(in the rows, 128 means zero)
[117 135 122 130 154 120 121 146 120 126 148  89  97 144 121 106 153 158
 117  89 111  90 137 125 187 102 138 147 114 155 110 102 168 111 130 151
 108  81 154 133 152]
vip
[107 118 122 120 134 118 149  92 147 151 148 140 123  99  94  81 135  97
 137 135  85 199 101 123 123 101 124 158 137 181  59 139 120 105 186 195
 133 172 177 125 110]
vis
[141  85 118  67 132  53 117 107  89 117 133 140 147 156 156 111 169  78
 116 154 123 148 153 122 164 137 108 156  76  85 102 140  71 140 129 142
  98  63 100 135  98]
siluf
[127 149  87 105 123  66  95  92 133 104 151 124  83 141 137  93 121 103
 153 142 137 161 122 122 107 122 105  58 126 140  85 106 152  99 151 178
  98 156 166 120 124]
foto
[146  81 148 110 117  81  98 129 114  90 119 132 108 155 139 111 139 155
 111 109 157  96 132 129 164 104 114 127  99  92 163  86  93 126 139 111
  45 107  64 156 141]
Tero
[125 110 136 136 166 133 142 160  97 183 130  59 103 165 162 105 167 130
 149 121 171 119 120 108 163 101 147 161 104 127 108 111 159 105 158 124
 120  14 102 128 145]
bube
[144 124  69  75 181  88 133 105 140 114  96 156 138 151 149 105 168 119
 141 131 122 155 160 121 175 117 128 147  96 104 107 147 109  88 104 158
 137  55  85 121 139]
Pudiz
[130 114 138 108 108 156 151 104 142  97 155 141 145  88 105 138 142 106
 141 164 119 157 140 136 150 160 118 150 142 147 110 151 159 151 146 101
 180  69 137 128 131]
sotem
[132 103 114 137 140 117 125 127 147 130 104  97 123 127 125 102 158 151
 146 107 113 134 138 120 218 115 109 125 136 144 108  60 102 118 143 145
  99  68  60  97 150]
sotem
[130 156 140  88 117  76 155 113  74  98 174 123 125 159 136 130 152 118
 153 134 121 146 115 112 134 140 147 120 137 170 109 144 162 152 162 123
 139  82 176 139  94]
pem
[165  69 116 108 124  50 110 153 114 104 127 121 101 149 105  71 119 118
 186 128 104 158 136 140 129  99 133 135 122 161 108  90 145 102 153 145
 128 116 135 134 130]
bube
[162  47 120  83 106  86 103 125 107 112 119 113 159 160 125 105 152 169
 114 159 180 124 145 127 172 112 130 175  94 102 127  90  94 123 137 116
  76  66  62 153 151]
bube
[115  82 101  53 150  83 167 110 149  95 117 107 110 162 171 113 197 108
 161 161 116 122 120 147 166 107 124 103 109 115 111 141 119 113 124 205
 119  70 173 170 133]
Pudiz
[142  89 161 108 124  81 120 134 125 114 118 121 144 161 132 101 176 132
 171 125  88 109 152 136 223 118 134 152  84 174 138  76  98 159 127  89
 103  47  79 152 140]
pem
[110 116 117 104 172 100 134 123 125 141 102 129 148 155 169 143 163 134
 155 138 109  85 140 138 173 117 150 195  74 129 154 147 132  95  96 195
  94 123  88 167 124]
vip
[139 123 121 122 122 104 113 123 157 101 132 145 131 170 102  99 128 100
 126 132 114 171 160 153 147 116 133 184 102 166  90 130 146 156 126  93
  93 146 117 144  85]
foto
[169 147 121 114 142 108 121 145 121 128 131 127  85 174 146  99 178 141
 190 167 129 156 115 135 160 104 142 143 114 150 137 125 110 125 159 173
 144  46  87 130 108]
foto
[158 102 101  98 154 101 134 117 138 115 115  85 146 178 128 116 175 126
 147 118  79 140 134 138 187 159 139 177 118 141 138 103 132 114 115 109
  93 110 130 145 115]
Pudiz
[139 133 138 117 146  70  84 166  99  71  98 134  82 162 160 129 164 148
 141 117 135 107 158  90 150 127 130 154 102 129 110  99 125 111 158 107
 156  78 101 124 134]
pumog
[122  92 142 165 115 108 127 109 131 118 126 127 122 147 131 103 125  99
 144 166 143 185 162 116 119 130 116 105 159 146  57 109 104 122 151 162
 103 173 128 116  75]
sotem
[135 134 140 107 160 108 121 123 117 141 112 110 139 179 166 129 174 169
 121 117 111 127 126 129 170 143 152 152 123 129 173 148  76 122 103  96
 114  63 167 141 106]
pumog
[126 127  93 143 146 122 110 137 153 134  96  99 138 158 144  99 172 129
 119 126 122 167 130 137 173 112 151 130 147 137  79  92  92  95 147 113
 135  60 143 115 188]
sotem
[118 120 116 103 147 103 115 114 154 115 125 124 127 143 146 118 155 144
 139 169 108 133  97 114 218 120 124 152  97 155 142 108  79 149 127 128
  77  58  48 178 137]
siluf
[106 117 131 114 137  96 139 125 167 112 149 182 109 132  88 133 124 105
 181 146 102  77 111 141 206 133 146 130 146 152 128 122 156 128 126 137
  91 114 111 132 137]
pem
[121  86 130 102 148  76 156 102 140 114  82  93 112 146 156  98 167 112
 150  89 103 152 125 130 185 109 105 120 108  69 138 117  90 149 101 152
 113  73  96 130 124]
pem
[107 105 140  77 154 106 161 124 105 128 148 128 121  90 116 121 132 101
 142  90 130 219 141 113 108  77 133 132 132 137  75 150 199 155 188 191
 142 205 106 155 111]
Tero
[147  76 115 112 113  80 140 120 143  62 125 168 144 132 104  93 132 106
 153 149  96 161 150 146 189 113 123 108 158 161  76 104 120 148 139 128
 104 104  97 147 124]
sotem
[130  84 113 134 147  88 125 114 115  74 133 102 135 200 149 104 153 129
 155 140 130 112 178 138 115 114 113 124 104 197 128  88 120  62 142 188
 132 109 112 100 134]
vip
[129 147 135 120 141  96 131 143  99 149 110 130 108 147 178 101 183  97
 151 127 137 143 125 128  97 104 168 141 130 105 119 138 133 121 184 181
 146 129 134 142 149]
Tero
[165 103 131 132 142 106 110 155 121 156 116 111  81 182 163  98 155 115
 155 107 115  95 117 150 192 132 113  91  62  94 172 113 119  80  90  86
  78   4 149 138 139]
foto
[122 115 125  64 142  67 104 113 110 117 119  97 117 111 137 144 152 156
 125 103 121 158 121 125 163  89 107 133 126 115 106  99  70 109 143 175
 107 130 167 129 125]
pumog
[129 110 139 135 106 110 169 124 152 100 106 140 152 135 106  96 100 108
 145 171  88 226 120 137 207 115 137 107 150 209  25 112 151 109 147 106
 139  73 167 159 109]
vis
[113 138  98  80 104  83 168  80 157 118 133 158 125 132  78  90 124 110
 132 121 132 162 127 130 192 122 116 168 145 119 109 128 157 155 113 175
 117  93 121  94 119]
pem
[156 125 172 144 122 110 122  82 102 119 143 184 134 140  97  93 131 137
 150 115 130 107 170 138 129 127 124 140 138 139 173 130 152 109 142 169
 121 135 155 102  98]
vip
[112 143 123 131 150 109 126  96 159  75  95  89 114 111 172 108 171 105
 128 101 105 116 151 136 159 124 123 125 137 125 122 107 116 102 125 129
 139  68 138 109 176]
Tero
[133 111 133 136 108 106 126  93 147 131 158  97 114 109 116 111  86  83
 165 170  98 162 145 155 124 134  88 152 110 152 125 122 131 133  81 166
 123 152 174 153  92]
vip
[101  77 161 109 146 116 175 110 133 117  99 128 151 117 177 127 184  88
 128 101 118 118 153 142 162 106 125 157 132  72 107 167  90 175 126 140
 118  71  99 129 101]
sotem
[126  88 148 121 123  89 150 152 106 155 113  91 124 165 163 125 179 131
 143  99 135 142 144 101 202 129 121 101 104 112  88  89 116 130 145 122
 110  42 138 114 145]
pem
[163 118 136 126 151 103  77 143  89 157 129  82  97 138 151 124 186 140
 158 129 133 117 136 112 154 113 124 105 137  94 121  81 100 116 164 143
  99  95 124 125 143]
siluf
[172 108 107 129 103 111 136 133 126 119 137 154  96 157 112  89 142  91
 173 157 130 180 109 141 121 117 121 111 153 136  89 130 143 101 201 124
 138  75 136 122 127]
foto
[144  89 126 124 163  80 136 114 126  60  82  96 107 154 168 106 168 151
 161 112 122  87 140 115 165 143 139 134 156  85 145 132 124 100 124 133
 125  41  81 100 114]
bube
[121 113 154 108 136  91  98 144 113  92  89 122  97 172 120 127 149 150
 133 126 122 115 124 121 199 134 143 172 125 130 113 106 131  81 170  79
 128  56 117 125 109]
pumog
[156  87 100 109  92  89 149 133  88 105 163 125 132 189 111 110 134 122
 124 159 138 199 141 101 112 130 113 142 130 197  81 121 158 100 159 146
  92 136 170 140  84]
siluf
[111  54 103  74 167 101 136 125 169 106 133 124 101 155 104 109 162 124
 155 152 104 118 108 161 209 112 141 102 119  94 138 139  86 108  94 169
 120  59 100 136 157]
pem
[140 142 121 125 126  75 119 106 146 106 152 140 121 126 125  93 165  85
 189 168  87 170 145 117 141 132 147 174 152 178  85 122 114 171 147 134
 155 116 134 139 133]
pem
[119 185 101 136 173 112 109  94 143 160 101 121 134 127 115 111 137 101
 144 118 108 194 150 129 164 121 126 124 111 130  69 112 137 139 138 117
 129 153 118 132 118]
pem
[159 102 111  92 143  66 136 109  92  69  98 121 139 187 181 118 164 141
 145 143 121 128 125 121 163 149 111  76 132 118 144 114  86 126 142 103
 103  57  91 157 109]
pumog
[130 117 165 128 128  94 155 132 136  70  96 131 125 154 162 109 164 130
 133 131 116 122 112 121 187 123 158 130 148 115 118 113 122 138 126 150
 142  51 125 135 147]
vis
[137 120 131 125 145  79  80 124 102 115 128 133  93 138 111 105 114  66
 152 144 122 177 131 128 110 111 123 155 145 121  62 117 130 108 183  82
 132 143 140 150 106]
pumog
[111  89 137  96 145  77 107  90 132 123  84 136 139 129 172 132 172 127
 141 102 107  81 153 121 197 163 109 134  78  82 122 137 147  84 154  96
 110  49 148 137 149]
vip
[101 117 148  83 120  75 121 128 127 130 119 107  78 131 135  83 162 126
 119 101 125  94 105 131 181  88 117 140  90  98 102  96 126 120 155 174
 120  48 160 113 148]
vis
[133 104 110 100 154  85  99 100 150 124 123 116 124 143 127 104 140 145
 153 128  97 179 151 137 157  88 102 124 117 176 114 129  81 102 122 113
 106  78 150 130 101]
siluf
[120 126 117 103 145  80 143 132 122 122  88 134 127 179 186 151 163 117
 147 121 153 119 140 121 158 132  85 103 101 126 104 106 103 111 184 114
 125  48 119 108 123]
pumog
[144 149 105 103 157  60  91 164 120  92 116 130 101 166 170 108 160 131
 154 135 112 130 145 129 144 110 155 167  83 150 140 112 101 120 128 142
 141  81  66 143 151]
Tero
[152 128 122 138 114  93 159 113 108 116 193 114 100 121 125  98 128  85
 152 151 100 162  91 117 131 112 111 177 129 162 118 115 147 166 135 199
  86 155 168 200 120]
vip
[139 111 134 132 121 104 144 144  95 145 131 142 103 168 111 102 148  82
 143 137 119 117 127 132 152 114 119 190 108 162 109 103 141  86 154 154
  88 125 160 140  99]
pumog
[162 119 177 145 127  93 111 169 106 138  98 109 125 161 126  87 125 139
 142 109 114 144 127 148 171 123 162 172 120 108 153 101  69 142 138  85
 167  14  89  85 117]
bube
[111 102 129 108 159 118 141 115 144 140 143 161 158 125 100 123 115  54
 169 157  88 178 147 156 142 101 131 158 128 184  77 158 152 151 155 111
 117 152  92 161  81]
siluf
[140  58  94  92 178 104 181 165 121  79 118 139 147 160 156 167 162 123
 172  98  96 128 133 133 158 134 113 114 101 149 142 139 140 101 137 145
 131  91  58 128 128]
sotem
[158  74 105  99 105  74 149 135 124  34 132  86 126 176 143 118 167 160
 133 128  79 128 123 136 130 165 118 152 135 136 160 116  83 141 148 165
 159  87 121 113 125]
vip
[128 102 116  97 147  77 141  78 131 134  90 118 139 108 165 110 155 115
 152 125 138 125 149 116 166 135 123 188 137  65 110 161 112 111 116 145
 115  44 102  97 105]
bube
[111 114 167 151 165 130 115  87 118  90  85  71 116 118 157 107 164 138
 152 120 134  77 128 130 147  91 136 153 129 131 144  97 116  82 157 139
 109  85  77 133 129]
bube
[165 137 125 144 135  92  80 130 133 118 102 132 114 131 152  93 172 132
 144  97 110 119 169 119 166 107 144 154 118 116 121  95 115 117 100 133
  91 115 119 120 156]
foto
[118  81 137  94  98  93 151  82 129 145 136 121 111 142  92  79 139  82
 141 128 122 182 114 131 120 133  99 155 103  96 126 129 135 158 156 159
 117 158 137 135  92]
pem
[158 130  92 131  88 111 169 112 164  68 133 118 118 161 104  64 123  70
 148 163  92 173 101 148 134 133 117 150 154 175 114  88 151 161 137 120
 132 107 140 164 141]
Pudiz
[107  84 147 138 145 131 140 140 148 170  99  87 108 178 152  98 176  86
 143 139 119 105 126 149 200 138 131 115  82  83 121 114 110 139 117  87
 110  34 116 151 146]
pem
[149 165  87 118  78 103 137 127 108  96 150 120 100 145 115 107 116 135
 105 144 144 128 152 119 123 149 115 154 112 168 115 112 189  96 107 153
  98 134 176 125 112]
Tero
[110  78 131  94 157 116 140 139 131  86 157 118 104 156 108 132 149 131
 154 143 117 149 139 121 122 124 135 115 140 186 110 123 173 124 157 176
 135 198 149 157 111]
pumog
[128 131 124  89 161 117 102 108 107 114 109 122 162 147 118 107 178 140
 133 146 111 137 130 142 206  82 154 134 106 178 116  86 127 100 164 131
 102  77  78 168 159]
siluf
[132 121 140 138 138  79 118 100 116 124 153 144 129 165 116 103 159  98
 141 138 138 197 129 120 149 122 131 131 141 163  82  79 120 118 186 188
  82 180 174 132 112]
sotem
[133 125 143  91 161 104  92 121  99  71 147  85 114 165 122 129 154 120
 156 160 115  56 155 169 171 121 122 136 112 173 159  77  94  94 120 129
 137  53  91 105 116]
pumog
[127  80  96 133 117 124 147 127 125  92 130 131 109 138 124  90 145  95
 125 151 110 148 140 104 108 170 122 127 134 116  86 150 167 138 145 138
 130 158  95 144 102]
sotem
[145  90 116 109 108 115 162 151  98 155 153 132 143 151 102 120 118  90
 141 157 135 217 116 137 143 124 117 135 107 155  84 111 131 118 160 163
 133 119 123 135 109]
sotem
[127 103 133 144 120  67 148  92 117 101 142 134 131 149 165 110 116  53
 162 164 129 160 124 131 101 126  94  95 123 130  99 102 117 149 163 200
  94 184 129 168 112]
vip
[150  95 140 119 116 131 129 127 168  88 162 120  93 114  78 118 131 129
 160 174 131 155 158 160 164 114 117 123 162 161 110 102 146 140 131 163
 126 136 142 136 122]
Tero
[167 133 120 155 135 128 102 152 124 194 175 127  61 110 117 101  96 111
 157 138 138 178 163 109 107 136 116 147 119 119 119 161 156 111  78 115
 120 123 173 132 100]
Tero
[131 140 123 134 128 109 121 114 135 165 154 176 163 161 111 104 131 132
 128 181 138 188 130 130 177 127 143 123 131 177  78 117  89 181 161 138
  63 158 102 166  82]
sotem
[128 103 121 104 113 118 153 123 151 143 175  97  89 143 118  93 154  93
 144 167 141 170 138 141 169 113 125 137 147 123  67 137 139 164 116 196
 101  99 162 123  93]
foto
